x =
[[ -5  46 -29 -31]
 [ 38  62 -49 -34]
 [-17  64 -30 -33]
 [ 31 106 -50  44]
 [  7  54 -34 -26]
 [ 31  61 -55 -11]
 [  3  48 -22 -20]
 [  0  81 -53 -26]
 [ 58  81 -40 -73]
 [ 17  42 -37 -18]
 [ 23  52 -24 -21]
 [ 37  39 -40 -40]
 [ 10  53 -30 -30]
 [ 12  46 -75 -35]
 [  4  36 -20 -29]]
Give the top entry of the column that holds the largest entry.
A: 46
Give the top entry of the column that holds the smallest entry.
A: -29
The entry just right of the largest entry: -50
Give the minimum.
A: -75
Give the entry directly above 36.
A: 46
The first entry, reading row by row is -5
The maximum: 106
Give the 1st entry on the diagonal from the top-right corner.
A: -31
The last entry of the smallest entry's row: -35
The entry just left of -18 -> -37
The entry in the bottom-right corner is -29
Give the 2nd-last entry, reading row by row.
A: -20
The entry directly below -5 -> 38
The entry directly below -11 is -20
Give the entry directly below -18.
A: -21
The 3rd entry on the main diagonal -> -30
The entry directly below 23 -> 37
The third smallest entry -> -55
The largest entry in the last row -> 36
The entry directly below -33: 44
Give the entry just right of 10.
A: 53
The first entry of the smallest entry's row is 12
The entry just left of -24 is 52
The second entry on the main diagonal -> 62
The entry directly above -18 -> -73
The entry directly above the smallest entry: -30
The entry directly above the largest entry: 64
The entry just left of the largest entry is 31
Give the entry in the bottom-left corner.
A: 4

arr = 4  7  3  4  2  2  7  5  3  7  6  7  4
What is the 3rd entry from the left?
A: 3
What is the 2nd entry from the right?
A: 7
The first entry from the right: 4
What is the second entry from the left?
A: 7
